Below are the code and all the weights of a small trained network. Each question names an input and a class and asks about switching units off, where a switched-off unit gives its printed mean instead of its output.

import numpy as np


def w(rows, s, z=0):
    codes = np.array(rows[::2]) - 128.0
    scale = np.full(codes.shape[1], s)
    scale[-1] = z or s
    return codes * scale


def f(y):
    return np.maximum(y, 0)


def log_softmax(a):
    a = a - a.max(-1, keepdims=True)
    return a - np.log(np.exp(a).sum(-1, keepdims=True))


def net(x, mask):
    res = np.array(x, float).reshape(1, 3) / 4 @ E
    y = f(res @ A[0][:, :-1].T + A[0][:, -1])
    res = res + np.where(mask, y, B[0][:, -1]) @ B[0][:, :-1]
    return log_softmax(res[-1] @ U[:, :-1].T + U[:, -1])


A, B = {}, {}
E = w([
[18,104,181,65,150,204,56,78,161,95,209],'x0',
[101,64,149,36,170,125,202,38,129,228,115],'x1',
[125,102,8,60,56,78,99,142,181,171,156],'x2',
],0.011)
A[0] = w([
[159,148,199,152,107,134,155,113,108,123,66,121],'neuron 1',
[113,150,181,139,195,153,140,111,66,86,101,101],'neuron 2',
[114,90,114,132,149,122,94,121,145,123,103,252],'neuron 3',
[70,156,203,175,133,146,159,100,152,107,138,134],'neuron 4',
[105,39,147,84,157,119,211,40,109,190,157,124],'neuron 5',
[50,96,186,60,151,211,2,57,157,112,216,118],'neuron 6',
[105,94,60,53,24,45,84,138,211,151,157,102],'neuron 7',
[195,118,135,122,120,41,145,131,33,174,32,97],'neuron 8',
[118,118,151,143,212,181,166,112,98,79,77,86],'neuron 9',
[137,128,99,199,87,143,29,175,121,31,175,117],'neuron 10',
],0.0098,0.015)
B[0] = w([
[144,143,68,55,154,172,100,200,195,115,66,168],'neuron 1',
[143,124,80,117,113,184,95,148,139,177,37,174],'neuron 2',
[205,212,125,150,254,176,216,140,189,203,207,227],'neuron 3',
[136,126,111,74,205,140,100,201,153,130,88,175],'neuron 4',
[69,185,183,214,173,192,149,82,22,38,61,231],'neuron 5',
[193,99,105,111,61,46,193,242,129,76,47,253],'neuron 6',
[144,128,81,115,177,209,27,169,147,79,59,231],'neuron 7',
[123,111,108,113,38,66,146,206,107,82,92,197],'neuron 8',
[104,140,135,92,101,183,36,138,198,103,55,165],'neuron 9',
[86,177,144,170,125,203,211,37,54,19,91,217],'neuron 10',
],0.0091,0.019)
U = w([
[39,161,156,189,145,194,186,91,23,92,104,107],'0',
[134,136,82,91,157,208,4,156,198,138,85,97],'1',
[171,121,110,125,63,33,202,191,123,119,93,124],'2',
[161,159,134,146,218,158,223,133,189,175,171,250],'3',
[94,99,140,113,96,142,119,125,118,191,159,111],'4',
[114,126,160,134,124,90,117,121,147,170,151,109],'5',
[71,91,149,131,145,88,97,59,125,150,168,113],'6',
[124,72,146,119,132,130,70,56,139,143,120,111],'7',
],0.011,0.013)

Each question gives the input, the list of numbers given to net, and the class t.
The units are the neurons (one row each of A and B). Each row of codes is followed by its name. A weight is (code - 128) times the scale printed after its matrix; where a second scale follows, it is the last column's (A, B and U).
mask holds one flag per neuron, in row order. A switched-off neuron (its flag False) gives its mean, the last column of its row in B, instead of its output. The means were averaged over made-up inputs and are rounded, as every weight is.
A unit's drop is (log p(t) with every unit on - log p(t) with that unit switched off) / (log p(t) with every unit on - log p(t) with every unit switched off).
The circuit of an input: a set's keep is (log p(t) with only the set's units on - log p(t) with every unit switched off) / (log p(t) with every unit on - log p(t) with every unit switched off). Starting from all 10 units, units are removed one at a time, each time the one whose removal leaves the highest keep (on an exact tie, the one counted first), for as long as the keep stays at least 0.8.
circuit, biggest first: the units of the circuit, biggest drop first
most important unit: the unit with the biggest drop
k most important neurons: the k neurons with the biggest drops, biggest first
drop when u is switched off: that unit's drop, to one decimal
input [2,1,-3], class 3: 2 most important neurons	neuron 7; neuron 8
input [0,-8,1], class 0: most important unit	neuron 10
input [2,3,-2], class 3: circuit, biggest first	neuron 10; neuron 7
input [1,2,-2], class 3: circuit, biggest first	neuron 10; neuron 7
input [-4,4,6], class 1: 3 most important neurons	neuron 7; neuron 10; neuron 6
input [0,6,-7], class 1: 2 most important neurons	neuron 9; neuron 10
input [-2,3,0], class 3: circuit, biggest first	neuron 10; neuron 6; neuron 7
input [-3,-3,-1], class 3: circuit, biggest first	neuron 5; neuron 6; neuron 7
input [4,-6,-8], class 1: 2 most important neurons	neuron 5; neuron 4
input [-5,-6,7], class 1: 3 most important neurons	neuron 7; neuron 5; neuron 6
input [-2,1,-2], class 3: 2 most important neurons	neuron 6; neuron 7
input [-6,-2,8], class 1: 2 most important neurons	neuron 7; neuron 6
input [-7,-5,-6], class 2: 2 most important neurons	neuron 7; neuron 8
input [7,-8,7], class 0: most important unit	neuron 10
input [-6,5,6], class 1: 3 most important neurons	neuron 7; neuron 6; neuron 10
input [-1,-6,6], class 0: 2 most important neurons	neuron 10; neuron 1
input [0,-1,0], class 3: 2 most important neurons	neuron 5; neuron 6
input [8,-3,-6], class 2: 2 most important neurons	neuron 6; neuron 7
input [2,7,7], class 0: 2 most important neurons	neuron 5; neuron 1
input [6,-7,3], class 0: circuit, biggest first	neuron 10
input [5,-6,0], class 0: 2 most important neurons	neuron 10; neuron 8
input [0,-2,1], class 3: 2 most important neurons	neuron 5; neuron 6
input [1,2,3], class 3: drop when neuron 2 is switched off	0.2
input [7,5,-8], class 1: drop when neuron 9 is switched off	0.7
input [8,3,-5], class 2: drop when neuron 6 is switched off	1.4
input [7,1,-6], class 2: drop when neuron 6 is switched off	1.5
input [-6,-1,-7], class 1: most important unit	neuron 6
